Below are the code and all the weights of a small trained network. Each question names an input and a target symbol and asks about switching units off, where a switched-off unit gives its printed mean instead of its output.

import numpy as np


def w(rows, s, z=0):
    codes = np.array(rows[::2]) - 128.0
    scale = np.full(codes.shape[1], s)
    scale[-1] = z or s
    return codes * scale


def norm(h):
    return h / np.sqrt((h * h).mean(-1, keepdims=True) + 1e-5)


def f(y):
    return np.maximum(y, 0)


def softmax(a):
    e = np.exp(a - a.max(-1, keepdims=True))
    return e / e.sum(-1, keepdims=True)


def log_softmax(a):
    a = a - a.max(-1, keepdims=True)
    return a - np.log(np.exp(a).sum(-1, keepdims=True))


def net(x, mask):
    ids = ['βδζλξπστφψ'.index(c) for c in x.split()]
    T = len(ids)
    res = E[ids] + P[:T]
    u = 0
    for l in range(2):
        q, k, v = (norm(res) @ M[l].T for M in (Q, K, V))
        z = softmax(np.where(np.tri(T) > 0, q @ k.T / 2**0.5, -1e9)) @ v
        res = res + np.where(mask[u], z, O[l][:, -1]) @ O[l][:, :-1]
        u += 1
        y = f(norm(res) @ A[l][:, :-1].T + A[l][:, -1])
        res = res + np.where(mask[u : u + 4], y, B[l][:, -1]) @ B[l][:, :-1]
        u += 4
    return log_softmax(norm(res)[-1] @ U[:, :-1].T + U[:, -1])


Q, K, V, O, A, B = {}, {}, {}, {}, {}, {}
E = w([
[102,201,83,156,181,96],'β',
[89,176,82,121,158,93],'δ',
[49,234,121,85,113,142],'ζ',
[82,150,141,149,187,109],'λ',
[236,169,70,124,165,197],'ξ',
[7,204,132,155,199,136],'π',
[71,72,151,105,103,157],'σ',
[147,131,111,67,97,154],'τ',
[105,172,172,164,186,124],'φ',
[125,63,203,240,189,188],'ψ',
],0.018)
P = w([
[207,82,183,195,144,90],'0',
[9,91,73,225,161,169],'1',
[216,101,159,151,155,98],'2',
[51,89,105,157,180,218],'3',
[215,126,143,72,185,67],'4',
[64,92,102,87,198,209],'5',
[236,135,122,44,187,93],'6',
],0.014)
Q[0] = w([
[157,84,195,134,85,137],'0.h1',
[81,147,133,128,253,176],'0.h1',
],0.02)
K[0] = w([
[112,91,158,192,87,142],'0.h1',
[150,140,154,22,248,140],'0.h1',
],0.012)
V[0] = w([
[104,116,182,68,253,212],'0.h1',
[156,149,39,186,99,253],'0.h1',
],0.0076)
O[0] = w([
[57,143,121,236,56,4,253],'0.h1',
[104,133,151,110,154,81,17],'0.h1',
],0.014,0.0054)
A[0] = w([
[71,90,109,104,121,195,1],'0.n1',
[197,97,146,67,86,74,206],'0.n2',
[109,9,75,123,134,146,101],'0.n3',
[194,230,196,87,42,124,220],'0.n4',
],0.012,0.0029)
B[0] = w([
[231,151,65,223,237,120,217],'0.n1',
[236,78,91,109,58,193,234],'0.n2',
[57,195,160,73,120,110,218],'0.n3',
[139,177,158,159,75,248,255],'0.n4',
],0.012,0.0033)
Q[1] = w([
[8,214,37,181,211,141],'1.h1',
[114,101,116,94,139,179],'1.h1',
],0.016)
K[1] = w([
[192,250,118,85,24,23],'1.h1',
[137,107,137,71,127,160],'1.h1',
],0.012)
V[1] = w([
[172,81,58,148,184,1],'1.h1',
[103,3,62,98,121,126],'1.h1',
],0.0082)
O[1] = w([
[102,100,93,109,175,160,170],'1.h1',
[84,134,82,254,142,110,3],'1.h1',
],0.023,0.0057)
A[1] = w([
[201,124,95,82,157,186,6],'1.n1',
[60,142,56,167,110,210,64],'1.n2',
[72,158,167,168,10,181,106],'1.n3',
[126,194,47,97,155,115,232],'1.n4',
],0.012,0.0021)
B[1] = w([
[87,194,80,133,52,62,242],'1.n1',
[250,108,132,80,53,89,212],'1.n2',
[87,78,64,80,123,83,191],'1.n3',
[90,83,201,175,153,160,253],'1.n4',
],0.013,0.0066)
U = w([
[115,214,56,53,211,168,106],'β',
[87,178,32,197,101,48,157],'δ',
[53,153,185,90,68,242,122],'ζ',
[102,95,60,126,157,26,203],'λ',
[241,206,57,162,202,153,219],'ξ',
[35,198,208,153,123,105,109],'π',
[86,24,139,81,29,32,2],'σ',
[165,41,78,123,81,216,147],'τ',
[212,180,225,87,160,39,85],'φ',
[193,169,193,245,157,101,142],'ψ',
],0.013,0.0074)

Each question gives the input, a string of symbols that net reads in full, and the target symbol t.
The units are the heads (2 rows each of Q, K, V and O) and the neurons (one row each of A and B). Each row of codes is followed by its name. A weight is (code - 128) times the scale printed after its matrix; where a second scale follows, it is the last column's (O, A, B and U).
mask holds one flag per unit, layer by layer, with each layer's heads first. A switched-off unit (its flag False) gives its mean, the last column of its rows in O or B, instead of its output. The means were averaged over made-up inputs and are rounded, as every weight is.
A unit's drop is (log p(t) with every unit on - log p(t) with that unit switched off) / (log p(t) with every unit on - log p(t) with every unit switched off).
The circuit of an input: a set's keep is (log p(t) with only the set's units on - log p(t) with every unit switched off) / (log p(t) with every unit on - log p(t) with every unit switched off). Starting from all 10 units, units are removed one at a time, each time the one whose removal leaves the highest keep (on an exact tie, the one counted first), for as long as the keep stays at least 0.8.
circuit, biggest first: the units of the circuit, biggest drop first
most important unit: the unit with the biggest drop
k most important neurons: the k neurons with the biggest drops, biggest first
top k neurons in layer l: the k neurons of layer l with the biggest drops, biggest first
input π ψ β δ δ δ, target ξ: circuit, biggest first : 0.n1; 0.h1
input φ ψ ψ ξ ζ λ λ, target λ: circuit, biggest first : 0.n4; 1.h1; 0.h1
input δ λ ζ σ λ σ, target τ: 4 most important neurons : 0.n4; 1.n2; 0.n1; 1.n1
input λ ξ ζ ζ φ δ, target ζ: top neuron in layer 0 : 0.n4
input φ τ ζ π τ λ, target ψ: 3 most important neurons : 0.n1; 0.n4; 0.n2
input δ ψ λ δ λ δ, target τ: circuit, biggest first : 1.h1; 0.h1; 1.n2
input ψ δ δ π, target ξ: circuit, biggest first : 0.n1; 0.h1
input β ξ δ π δ ψ, target ξ: circuit, biggest first : 0.n1; 0.h1; 1.n4
input π ζ δ λ, target ξ: 2 most important neurons : 0.n1; 1.n2
input ζ ξ λ, target λ: circuit, biggest first : 0.n4; 0.h1; 1.h1
input ξ ξ ζ β ξ ζ, target π: top 2 neurons in layer 0 : 0.n4; 0.n2
input ψ τ π ξ π ψ, target σ: 2 most important neurons : 1.n2; 0.n1
input π ξ δ ζ ξ λ, target π: circuit, biggest first : 0.h1; 1.n3
input σ ξ ζ π, target φ: circuit, biggest first : 1.h1; 0.n4
input τ φ δ, target δ: circuit, biggest first : 1.n1; 1.n2
input ζ φ π λ τ, target τ: circuit, biggest first : 0.n2
input τ ζ λ δ ζ ζ, target φ: circuit, biggest first : 0.n4; 1.h1
input ζ τ λ ζ δ ζ, target ξ: circuit, biggest first : 0.n1; 0.h1
input δ ξ ξ φ, target π: 2 most important neurons : 0.n2; 1.n2
input δ π δ τ π β, target σ: top 2 neurons in layer 1 : 1.n2; 1.n4
input δ π ζ σ ψ δ, target λ: top 2 neurons in layer 1 : 1.n1; 1.n3
input β ψ ξ π δ σ, target ξ: top 2 neurons in layer 0 : 0.n1; 0.n2
input π ζ β, target β: top 2 neurons in layer 0 : 0.n2; 0.n4
input φ δ σ π, target δ: most important unit : 0.n3
